[[106 156 115]
 [135 135 138]
 [136 137 105]
 [136 127 117]
 [127 129 146]]
=>
[[127 129 146]
 [135 135 138]
 [136 127 117]
 [106 156 115]
 [136 137 105]]

[[112 113 118]
 [145 145 139]
 [105 134 140]
 [117 144 146]
 [122 108 113]]
=>
[[117 144 146]
 [105 134 140]
 [145 145 139]
 [112 113 118]
 [122 108 113]]

[[130 124 132 138 135 124 104 139 129 114 131 132 120]
 [119 128 122 133 122 114 115 117 116 110 114 123 149]
 [120 133 127 143 130 132 141 136 129 137 145 135 122]
 [144 127 117 125 112 156 129 123 128 122 147 124 130]]
=>
[[130 124 132 138 135 124 104 139 129 114 131 132 120]
 [120 133 127 143 130 132 141 136 129 137 145 135 122]
 [119 128 122 133 122 114 115 117 116 110 114 123 149]
 [144 127 117 125 112 156 129 123 128 122 147 124 130]]

[[124 130 131 127 129]
 [125 129 146 123 115]
 [120 136 124 106 136]]
=>
[[125 129 146 123 115]
 [124 130 131 127 129]
 [120 136 124 106 136]]

[[122 126 141]
 [121 128 146]
 [128 132 148]
 [105 126 117]
 [113 122 104]
 [100 127 111]]
=>
[[128 132 148]
 [121 128 146]
 [122 126 141]
 [105 126 117]
 [100 127 111]
 [113 122 104]]

[[144 131 117 107 105 112 125 139 149 151]
 [118 100 126 155 142 107 105 138 156 130]
 [102 122 147 155 138 112 101 113 140 155]]
=>
[[102 122 147 155 138 112 101 113 140 155]
 [118 100 126 155 142 107 105 138 156 130]
 [144 131 117 107 105 112 125 139 149 151]]

[[137 131 132 122 140 142 119 103 128 142 118 133 122]
 [127 132 126 121 129 127 128 117 128 129 130 128 128]
 [125 131 130 126 121 120 132 134 132 118 135 126 131]
 [135 135 137 121 132 135 123 111 133 131 125 132 125]
 [121 127 119 126 127 122 131 129 123 129 131 126 130]]
=>
[[135 135 137 121 132 135 123 111 133 131 125 132 125]
 [137 131 132 122 140 142 119 103 128 142 118 133 122]
 [125 131 130 126 121 120 132 134 132 118 135 126 131]
 [127 132 126 121 129 127 128 117 128 129 130 128 128]
 [121 127 119 126 127 122 131 129 123 129 131 126 130]]

[[118 129 117 130 134]
 [100 103 101 122 105]
 [148  99 147 120 126]]
=>
[[148  99 147 120 126]
 [118 129 117 130 134]
 [100 103 101 122 105]]

[[129 105 135 103 121 126 134 135 111 120 125 118 129 111 115 135]
 [105 130 111 123 135 134 148 134 127 132 130 119 127 120 138 139]
 [118 149 126 120 116 146 133 132 125 130 126 142 129 134 120 132]]
=>
[[129 105 135 103 121 126 134 135 111 120 125 118 129 111 115 135]
 [118 149 126 120 116 146 133 132 125 130 126 142 129 134 120 132]
 [105 130 111 123 135 134 148 134 127 132 130 119 127 120 138 139]]
---
[[126 136 154 117 130 109 125 112 127 133 122 109 136]
 [141 135 125 111 135 125 136 147 104 133 114 138 112]
 [132 105 130 128 130 145 103 122 106 112 134 151 116]
 [136 141 142 117 148 132 135 136 121 136 107 128 120]
 [136 138 139 136 129 131 144 143 125 106 134 150 134]
 [132 142 126 114 118 156 145 150 131 119 118 114 124]]
=>
[[132 142 126 114 118 156 145 150 131 119 118 114 124]
 [136 138 139 136 129 131 144 143 125 106 134 150 134]
 [136 141 142 117 148 132 135 136 121 136 107 128 120]
 [132 105 130 128 130 145 103 122 106 112 134 151 116]
 [141 135 125 111 135 125 136 147 104 133 114 138 112]
 [126 136 154 117 130 109 125 112 127 133 122 109 136]]

[[136 137 111 129 130 121 157 143 125 103]
 [123 129 119 124 129 122 131 138 127 117]]
=>
[[123 129 119 124 129 122 131 138 127 117]
 [136 137 111 129 130 121 157 143 125 103]]

[[140 130 107 115 126 127 139 126 140 125 130 129]
 [136 138 125 127 127 149 132 113 119 127 134 135]
 [140 127 128 113 123 119 138 125 112 125 125 139]
 [137 138 126 126 127 149 132 113 118 127 134 135]
 [140 130 107 114 126 126 139 126 139 125 129 129]]
=>
[[140 130 107 114 126 126 139 126 139 125 129 129]
 [137 138 126 126 127 149 132 113 118 127 134 135]
 [140 127 128 113 123 119 138 125 112 125 125 139]
 [136 138 125 127 127 149 132 113 119 127 134 135]
 [140 130 107 115 126 127 139 126 140 125 130 129]]

[[131 133 120 118 121 139]
 [131 133 118 118 122 139]
 [122 119 153 144 129 129]]
=>
[[122 119 153 144 129 129]
 [131 133 118 118 122 139]
 [131 133 120 118 121 139]]

[[132 120 115 121 129 130 124 137 135]
 [125 122 123 144 132 104 135 150 119]
 [125 125 134 140 130 136 134 135 120]
 [129 126 113 120 128 128 124 146 136]
 [129 133 120 111 123 153 121 110 139]
 [124 143 140 116 126 133 123 146 138]
 [126 119 114 143 132 122 135 155 120]
 [126 128 152 132 131 128 129 151 127]]
=>
[[126 128 152 132 131 128 129 151 127]
 [126 119 114 143 132 122 135 155 120]
 [124 143 140 116 126 133 123 146 138]
 [129 133 120 111 123 153 121 110 139]
 [129 126 113 120 128 128 124 146 136]
 [125 125 134 140 130 136 134 135 120]
 [125 122 123 144 132 104 135 150 119]
 [132 120 115 121 129 130 124 137 135]]

[[125 125 121]
 [118 103 125]
 [120 134 129]
 [114 107 156]]
=>
[[114 107 156]
 [120 134 129]
 [118 103 125]
 [125 125 121]]
---
[[136 129 125 129 105]
 [130 142 135 135 132]
 [111 119 124 117 126]
 [137 133 125 131 101]
 [133 116 139 121 136]]
=>
[[130 142 135 135 132]
 [137 133 125 131 101]
 [136 129 125 129 105]
 [111 119 124 117 126]
 [133 116 139 121 136]]

[[123 148 117 137 123 113 132 130 128 133 131 116 122 141]
 [122 151 116 138 121 111 133 130 128 133 132 115 122 143]]
=>
[[122 151 116 138 121 111 133 130 128 133 132 115 122 143]
 [123 148 117 137 123 113 132 130 128 133 131 116 122 141]]

[[141 113 125 129]
 [119 140 136 114]
 [129 102 111 142]
 [149 121  99 136]
 [121 153 134 132]
 [136 115 104 147]]
=>
[[121 153 134 132]
 [119 140 136 114]
 [149 121  99 136]
 [136 115 104 147]
 [141 113 125 129]
 [129 102 111 142]]

[[131 140 135 127 127 154 131 122]
 [135 122 121 123 127 130 141 133]
 [129 139 131 133 127 127 135 140]]
=>
[[131 140 135 127 127 154 131 122]
 [129 139 131 133 127 127 135 140]
 [135 122 121 123 127 130 141 133]]

[[140 153]
 [136 155]
 [141 152]
 [153 140]
 [137 154]]
=>
[[136 155]
 [137 154]
 [140 153]
 [141 152]
 [153 140]]

[[134 107 127 104 127 113 150 151 106 131 136 137 125 121]
 [119 133 131 127 128 127  99 121 136 120 132 110 126 137]
 [148 108 127 109 126 106 134 133 105 138 132 137 123 122]
 [121 121 128 101 125 124 137 149 115 126 137 137 128 128]
 [106 149 123 149 123 145 152 136 148 124 132 119 128 124]]
=>
[[106 149 123 149 123 145 152 136 148 124 132 119 128 124]
 [119 133 131 127 128 127  99 121 136 120 132 110 126 137]
 [121 121 128 101 125 124 137 149 115 126 137 137 128 128]
 [148 108 127 109 126 106 134 133 105 138 132 137 123 122]
 [134 107 127 104 127 113 150 151 106 131 136 137 125 121]]
